Below is a small trained network, with its code and all its weights. Each question gives an input and a class and asks what happens when units are switched off, that is, made to give their printed mean instead of their output.

import numpy as np


def w(rows, s, z=0):
    codes = np.array(rows[::2]) - 128.0
    scale = np.full(codes.shape[1], s)
    scale[-1] = z or s
    return codes * scale


def f(y):
    return np.maximum(y, 0)


def log_softmax(a):
    a = a - a.max(-1, keepdims=True)
    return a - np.log(np.exp(a).sum(-1, keepdims=True))


def net(x, mask):
    res = np.array(x, float).reshape(1, 6) / 4 @ E
    y = f(res @ A[0][:, :-1].T + A[0][:, -1])
    res = res + np.where(mask, y, B[0][:, -1]) @ B[0][:, :-1]
    return log_softmax(res[-1] @ U[:, :-1].T + U[:, -1])


A, B = {}, {}
E = w([
[132,135,118,142,139,115,109,130,117],'x0',
[144,251,104,111,105,193,120,62,142],'x1',
[126,132,149,125,129,140,132,133,114],'x2',
[133,131,154,103,117,133,120,142,121],'x3',
[190,125,51,121,74,161,190,152,52],'x4',
[150,107,188,186,17,68,117,66,120],'x5',
],0.014)
A[0] = w([
[162,124,179,186,80,106,97,73,105,125],'neuron 0',
[122,67,153,148,146,95,146,213,131,34],'neuron 1',
[147,129,81,128,122,114,150,142,111,84],'neuron 2',
[108,14,138,145,156,123,124,192,95,32],'neuron 3',
[116,99,156,157,140,146,136,150,102,79],'neuron 4',
[90,133,118,113,185,158,129,175,125,128],'neuron 5',
[81,135,158,150,171,114,109,106,170,45],'neuron 6',
[160,110,179,186,62,57,147,60,122,152],'neuron 7',
[121,116,87,85,199,158,99,160,126,144],'neuron 8',
[85,145,93,103,178,161,127,212,149,154],'neuron 9',
[159,80,137,118,133,76,165,173,158,59],'neuron 10',
[252,114,67,136,98,148,200,185,43,58],'neuron 11',
[77,139,188,132,179,97,98,116,191,80],'neuron 12',
[112,156,111,101,169,169,129,105,127,29],'neuron 13',
[72,126,184,142,176,139,86,109,215,66],'neuron 14',
[137,136,98,116,195,149,153,207,158,158],'neuron 15',
[179,222,134,115,122,195,115,45,156,3],'neuron 16',
[121,78,132,140,139,137,128,133,118,62],'neuron 17',
],0.011,0.0026)
B[0] = w([
[179,122,137,105,78,96,174,126,154,222],'neuron 0',
[117,179,54,179,185,133,96,237,158,217],'neuron 1',
[118,126,148,93,111,126,77,131,93,163],'neuron 2',
[124,204,100,150,170,163,66,185,217,239],'neuron 3',
[133,174,78,102,136,144,139,125,147,157],'neuron 4',
[170,135,159,135,69,83,198,117,110,205],'neuron 5',
[54,118,117,80,143,107,115,96,129,188],'neuron 6',
[220,118,219,130,78,74,197,142,129,251],'neuron 7',
[149,114,152,115,109,61,192,135,138,220],'neuron 8',
[172,91,230,133,63,37,174,104,154,230],'neuron 9',
[106,170,104,143,161,171,99,160,179,188],'neuron 10',
[56,41,107,59,145,169,43,42,56,247],'neuron 11',
[38,44,112,99,141,176,117,63,43,218],'neuron 12',
[149,168,116,203,130,110,172,155,130,171],'neuron 13',
[113,104,113,73,141,185,87,58,74,220],'neuron 14',
[209,118,163,113,102,92,171,129,113,228],'neuron 15',
[140,254,73,151,195,172,79,199,190,216],'neuron 16',
[111,172,124,165,124,146,138,138,123,161],'neuron 17',
],0.0089,0.016)
U = w([
[211,104,201,118,110,22,230,114,167,252],'0',
[39,59,105,54,155,165,88,43,58,93],'1',
[119,236,67,168,176,158,108,185,255,58],'2',
],0.0088,0.00021)

Each question gives the input, the list of numbers given to net, and the class t.
The units are the neurons (one row each of A and B). Each row of codes is followed by its name. A weight is (code - 128) times the scale printed after its matrix; where a second scale follows, it is the last column's (A, B and U).
mask holds one flag per neuron, in row order. A switched-off neuron (its flag False) gives its mean, the last column of its row in B, instead of its output. The means were averaged over made-up inputs and are rounded, as every weight is.
A unit's drop is (log p(t) with every unit on - log p(t) with that unit switched off) / (log p(t) with every unit on - log p(t) with every unit switched off).
The circuit of an input: a set's keep is (log p(t) with only the set's units on - log p(t) with every unit switched off) / (log p(t) with every unit on - log p(t) with every unit switched off). Starting from the 12 units with the biggest drops (on a tie, the unit counted first), units are removed one at a time, each time the one whose removal leaves the highest keep (on an exact tie, the one counted first), for as long as the keep stays at least 0.8.
units of the circuit, in order: the units of the circuit, biggest drop first
top k neurons: the k neurons with the biggest drops, biggest first
drop of u: that unit's drop, to one decimal
input [-2,8,5,-8,5,4], class 2: units of the circuit, in order : [neuron 16]
input [3,-6,-5,-6,6,-3], class 1: top 3 neurons : [neuron 11; neuron 16; neuron 2]
input [8,5,-5,-4,-5,1], class 1: top 3 neurons : [neuron 12; neuron 3; neuron 14]
input [4,0,-1,7,-8,-7], class 1: top 3 neurons : [neuron 12; neuron 14; neuron 7]
input [5,8,-6,7,8,-7], class 1: top 3 neurons : [neuron 11; neuron 7; neuron 3]
input [-8,-4,0,-3,-8,-8], class 0: top 3 neurons : [neuron 9; neuron 11; neuron 5]
input [8,5,6,3,8,-8], class 0: top 4 neurons : [neuron 9; neuron 15; neuron 8; neuron 12]
input [2,-8,-5,-3,4,-7], class 2: top 4 neurons : [neuron 3; neuron 1; neuron 7; neuron 10]
input [-1,-5,-3,-8,4,-3], class 2: top 2 neurons : [neuron 3; neuron 12]
input [8,8,-7,8,-6,4], class 2: top 2 neurons : [neuron 16; neuron 11]
input [0,8,-4,-5,6,2], class 2: top 2 neurons : [neuron 16; neuron 12]
input [5,7,0,-1,0,-7], class 0: top 2 neurons : [neuron 9; neuron 3]
input [0,-8,-3,-1,-1,6], class 2: top 2 neurons : [neuron 3; neuron 1]
input [5,-4,7,-3,-6,0], class 1: units of the circuit, in order : [neuron 12]
input [4,5,5,-4,-3,-5], class 0: drop of neuron 9 : 0.6
input [-1,8,5,-6,-5,5], class 2: drop of neuron 16 : 5.4
input [3,5,5,8,1,3], class 2: drop of neuron 16 : 0.9
input [-1,-3,2,-3,6,-1], class 1: drop of neuron 11 : 0.5
